Here is a tiny trained network, its code and every weight. The questions are about switching its units off for an input and a target symbol, where a switched-off unit gives its printed mean instead of its output.

import numpy as np


def w(rows, s, z=0):
    codes = np.array(rows[::2]) - 128.0
    scale = np.full(codes.shape[1], s)
    scale[-1] = z or s
    return codes * scale


def f(y):
    return y / 2 * (1 + np.tanh(0.7978845608 * (y + 0.044715 * y**3)))


def softmax(a):
    e = np.exp(a - a.max(-1, keepdims=True))
    return e / e.sum(-1, keepdims=True)


def log_softmax(a):
    a = a - a.max(-1, keepdims=True)
    return a - np.log(np.exp(a).sum(-1, keepdims=True))


def net(x, mask):
    ids = ['αβθμσψ'.index(c) for c in x.split()]
    T = len(ids)
    res = E[ids] + P[:T]
    u = 0
    for l in range(3):
        q, k, v = (res @ M[l].T for M in (Q, K, V))
        z = softmax(np.where(np.tri(T) > 0, q @ k.T / 2**0.5, -1e9)) @ v
        res = res + np.where(mask[u], z, O[l][:, -1]) @ O[l][:, :-1]
        u += 1
        y = f(res @ A[l][:, :-1].T + A[l][:, -1])
        res = res + np.where(mask[u : u + 12], y, B[l][:, -1]) @ B[l][:, :-1]
        u += 12
    return log_softmax(res[-1] @ U[:, :-1].T + U[:, -1])


Q, K, V, O, A, B = {}, {}, {}, {}, {}, {}
E = w([
[196,101,70,80,35,104,208,129,48],'α',
[204,143,152,79,201,104,170,84,229],'β',
[128,112,160,238,136,121,91,163,54],'θ',
[49,144,131,132,126,193,57,156,212],'μ',
[115,164,102,76,66,47,66,216,153],'σ',
[124,88,94,132,104,252,177,81,117],'ψ',
],0.0041)
P = w([
[162,44,233,209,172,74,86,48,118],'0',
[213,154,173,206,45,143,98,117,164],'1',
[107,92,214,127,138,108,112,82,99],'2',
[173,168,98,154,81,166,132,171,164],'3',
[71,86,148,65,142,120,126,101,98],'4',
[147,196,37,106,133,190,138,204,128],'5',
[35,105,104,21,161,125,152,108,105],'6',
[115,230,2,96,151,174,200,195,155],'7',
],0.0033)
Q[0] = w([
[47,122,146,174,164,252,94,98,208],'L0H1',
[178,75,113,133,112,219,217,61,66],'L0H1',
],0.024)
K[0] = w([
[62,129,144,159,173,252,100,104,187],'L0H1',
[185,81,118,131,131,226,206,69,59],'L0H1',
],0.026)
V[0] = w([
[75,202,29,1,131,169,204,142,189],'L0H1',
[58,56,77,173,39,172,77,203,43],'L0H1',
],0.0084)
O[0] = w([
[196,25,198,162,111,117,60,193,69,7],'L0H1',
[157,253,150,83,161,162,51,22,84,2],'L0H1',
],0.0045,0.00058)
A[0] = w([
[134,119,133,252,134,97,145,140,82,117],'L0N1',
[172,71,238,202,87,134,54,129,69,213],'L0N2',
[78,156,95,95,101,178,89,143,122,101],'L0N3',
[57,119,147,107,135,148,133,131,79,50],'L0N4',
[151,172,101,124,41,125,144,133,173,109],'L0N5',
[162,151,159,158,110,118,87,150,132,106],'L0N6',
[200,178,80,189,123,204,156,193,159,255],'L0N7',
[121,198,148,137,147,121,137,117,94,5],'L0N8',
[208,152,190,90,206,101,103,37,165,66],'L0N9',
[117,135,102,96,182,147,172,156,127,71],'L0N10',
[136,150,109,127,163,135,121,126,112,80],'L0N11',
[171,154,85,121,113,112,111,161,119,49],'L0N12',
],0.011,0.00087)
B[0] = w([
[120,195,173,213,179,179,126,156,78,108],'L0N1',
[194,88,158,215,194,134,5,24,92,128],'L0N2',
[69,189,153,93,80,169,158,167,134,158],'L0N3',
[74,78,120,116,119,138,164,187,70,113],'L0N4',
[189,104,140,164,59,178,145,169,148,163],'L0N5',
[157,114,148,171,134,128,88,148,164,120],'L0N6',
[174,147,26,97,132,220,124,180,172,250],'L0N7',
[95,125,88,184,143,139,141,137,116,102],'L0N8',
[169,151,252,191,230,134,144,140,159,173],'L0N9',
[147,119,88,84,193,95,108,137,112,150],'L0N10',
[121,152,112,136,159,123,117,154,111,120],'L0N11',
[171,132,150,134,121,135,152,210,107,123],'L0N12',
],0.011,0.0022)
Q[1] = w([
[155,210,6,162,66,226,147,211,136],'L1H1',
[186,76,104,178,134,119,86,116,165],'L1H1',
],0.024)
K[1] = w([
[202,180,161,180,159,124,197,94,250],'L1H1',
[59,50,190,164,85,97,144,53,74],'L1H1',
],0.019)
V[1] = w([
[33,153,198,166,80,69,8,232,254],'L1H1',
[254,110,190,137,106,7,198,232,81],'L1H1',
],0.0085)
O[1] = w([
[64,83,45,135,150,38,2,121,189,253],'L1H1',
[161,243,150,68,101,32,104,145,64,181],'L1H1',
],0.005,0.00055)
A[1] = w([
[151,121,115,164,124,67,95,91,80,86],'L1N1',
[125,145,247,182,213,110,78,126,110,46],'L1N2',
[80,125,132,147,192,70,124,98,141,93],'L1N3',
[92,124,67,93,2,183,137,142,143,138],'L1N4',
[71,130,120,254,132,139,72,49,92,67],'L1N5',
[97,136,76,97,52,122,168,136,115,5],'L1N6',
[87,175,180,73,87,64,167,97,104,117],'L1N7',
[113,122,41,40,140,70,137,96,157,84],'L1N8',
[131,163,85,152,46,107,87,182,58,116],'L1N9',
[199,98,127,163,44,150,39,70,118,176],'L1N10',
[137,123,127,207,185,162,146,91,51,94],'L1N11',
[69,113,66,134,116,29,116,70,94,96],'L1N12',
],0.0082,0.0021)
B[1] = w([
[123,166,160,135,79,99,93,166,67,102],'L1N1',
[88,114,26,121,206,46,187,71,124,143],'L1N2',
[45,136,67,144,94,62,100,115,171,157],'L1N3',
[93,169,46,52,136,81,217,122,177,252],'L1N4',
[129,85,50,159,83,203,117,215,127,161],'L1N5',
[34,91,80,117,115,121,146,138,134,128],'L1N6',
[135,197,141,144,66,48,208,98,91,133],'L1N7',
[120,100,74,82,123,61,136,209,156,178],'L1N8',
[69,146,123,101,187,214,106,76,161,187],'L1N9',
[218,181,114,158,103,125,70,34,171,187],'L1N10',
[184,188,62,162,114,121,205,101,121,138],'L1N11',
[97,95,84,167,67,2,54,79,95,126],'L1N12',
],0.0085,0.0036)
Q[2] = w([
[197,69,140,72,97,107,110,63,191],'L2H1',
[45,89,128,2,161,92,219,127,168],'L2H1',
],0.013)
K[2] = w([
[99,72,217,17,182,147,74,84,103],'L2H1',
[184,185,36,75,194,170,64,244,55],'L2H1',
],0.011)
V[2] = w([
[172,171,90,175,190,128,113,251,103],'L2H1',
[59,231,109,136,157,179,77,74,86],'L2H1',
],0.011)
O[2] = w([
[62,173,118,55,126,95,171,73,225,254],'L2H1',
[130,140,111,63,3,178,58,195,109,13],'L2H1',
],0.0046,0.0026)
A[2] = w([
[195,127,106,124,126,138,88,40,133,139],'L2N1',
[157,146,189,45,102,166,111,122,219,254],'L2N2',
[234,171,185,204,173,210,52,99,155,180],'L2N3',
[130,148,146,151,97,65,56,163,87,74],'L2N4',
[63,118,199,153,218,80,150,45,109,66],'L2N5',
[139,92,233,142,119,223,189,175,114,142],'L2N6',
[87,155,116,114,9,180,99,144,76,137],'L2N7',
[126,112,54,176,176,176,157,166,53,243],'L2N8',
[82,23,141,151,116,148,29,180,136,43],'L2N9',
[162,176,254,128,90,107,142,156,34,104],'L2N10',
[142,138,146,151,112,54,50,144,79,57],'L2N11',
[184,119,207,222,139,165,77,58,73,122],'L2N12',
],0.0093,0.0021)
B[2] = w([
[86,140,184,92,143,118,151,185,130,174],'L2N1',
[167,117,93,198,138,208,110,133,142,254],'L2N2',
[84,76,245,80,112,164,156,82,97,224],'L2N3',
[157,181,162,102,72,110,97,143,166,135],'L2N4',
[143,102,180,169,153,22,96,110,113,176],'L2N5',
[98,137,221,96,112,177,108,107,115,151],'L2N6',
[151,94,169,182,189,40,139,92,146,166],'L2N7',
[169,127,133,106,149,161,132,139,186,169],'L2N8',
[117,80,58,65,62,106,136,87,30,169],'L2N9',
[65,197,119,156,148,134,126,197,11,141],'L2N10',
[152,184,151,94,73,129,106,156,180,137],'L2N11',
[151,162,23,164,136,120,109,172,161,160],'L2N12',
],0.012,0.0094)
U = w([
[95,44,68,87,88,122,117,90,47,96],'α',
[209,169,6,197,173,171,146,194,220,254],'β',
[151,196,157,81,66,95,70,150,167,17],'θ',
[83,194,134,164,137,123,136,196,42,61],'μ',
[119,99,182,192,181,29,123,62,135,89],'σ',
[110,88,250,60,125,200,147,93,135,169],'ψ',
],0.0026,0.0024)

Each question gives the input, a string of symbols that net reads in full, and the target symbol t.
The units are the heads (2 rows each of Q, K, V and O) and the neurons (one row each of A and B). Each row of codes is followed by its name. A weight is (code - 128) times the scale printed after its matrix; where a second scale follows, it is the last column's (O, A, B and U).
mask holds one flag per unit, layer by layer, with each layer's heads first. A switched-off unit (its flag False) gives its mean, the last column of its rows in O or B, instead of its output. The means were averaged over made-up inputs and are rounded, as every weight is.
A unit's drop is (log p(t) with every unit on - log p(t) with that unit switched off) / (log p(t) with every unit on - log p(t) with every unit switched off).
most important unit: the unit with the biggest drop
top k neurons: the k neurons with the biggest drops, biggest first
k most important neurons of layer l: the k neurons of layer l with the biggest drops, biggest first
input α σ σ, target θ: most important unit => L0N7
input σ β β θ ψ ψ α α, target β: top 3 neurons => L0N9, L0N7, L2N3
input β α μ β ψ ψ, target β: 2 most important neurons of layer 2 => L2N3, L2N2
input β ψ ψ μ ψ, target α: top 3 neurons => L0N7, L2N9, L0N5
input β ψ μ, target α: top 3 neurons => L0N7, L2N9, L0N2
input β β σ ψ μ α α, target μ: top 2 neurons => L0N7, L2N10
input α β ψ β μ σ μ, target θ: 3 most important neurons of layer 0 => L0N3, L0N7, L0N12
input α β β μ β α β, target μ: top 2 neurons => L2N10, L0N7
input β θ μ α σ, target θ: top 2 neurons => L0N7, L0N2
input ψ α β μ β, target α: top 2 neurons => L2N9, L0N9
input μ σ μ, target θ: 4 most important neurons of layer 0 => L0N7, L0N5, L0N3, L0N12
input μ β β β β α, target ψ: 2 most important neurons of layer 1 => L1N9, L1N10
input σ α β α β, target μ: top 3 neurons => L0N9, L2N10, L1N9
input β ψ α μ, target ψ: 2 most important neurons of layer 0 => L0N2, L0N6
input σ ψ μ θ α θ, target β: most important unit => L0H1
input β μ ψ α, target ψ: top 3 neurons => L0N2, L2N3, L1N10
input β μ β, target α: top 3 neurons => L0N9, L2N9, L0N7
input β ψ ψ α ψ, target μ: top 4 neurons => L0N7, L2N10, L0N5, L0N12
input μ β μ, target σ: top 4 neurons => L0N7, L0N2, L0N3, L2N5
input β α β ψ, target ψ: top 3 neurons => L0N2, L2N3, L1N10
input σ μ ψ β ψ, target σ: most important unit => L0N7
input μ β ψ β, target β: 2 most important neurons of layer 0 => L0N2, L0N7
input ψ β μ θ ψ, target σ: 3 most important neurons of layer 1 => L1N9, L1N7, L1N12
input ψ β α β α, target σ: 3 most important neurons of layer 0 => L0N7, L0N9, L0N2
input μ ψ μ μ α μ ψ, target α: 2 most important neurons of layer 1 => L1N12, L1N8
input μ β β, target σ: 2 most important neurons of layer 0 => L0N7, L0N9
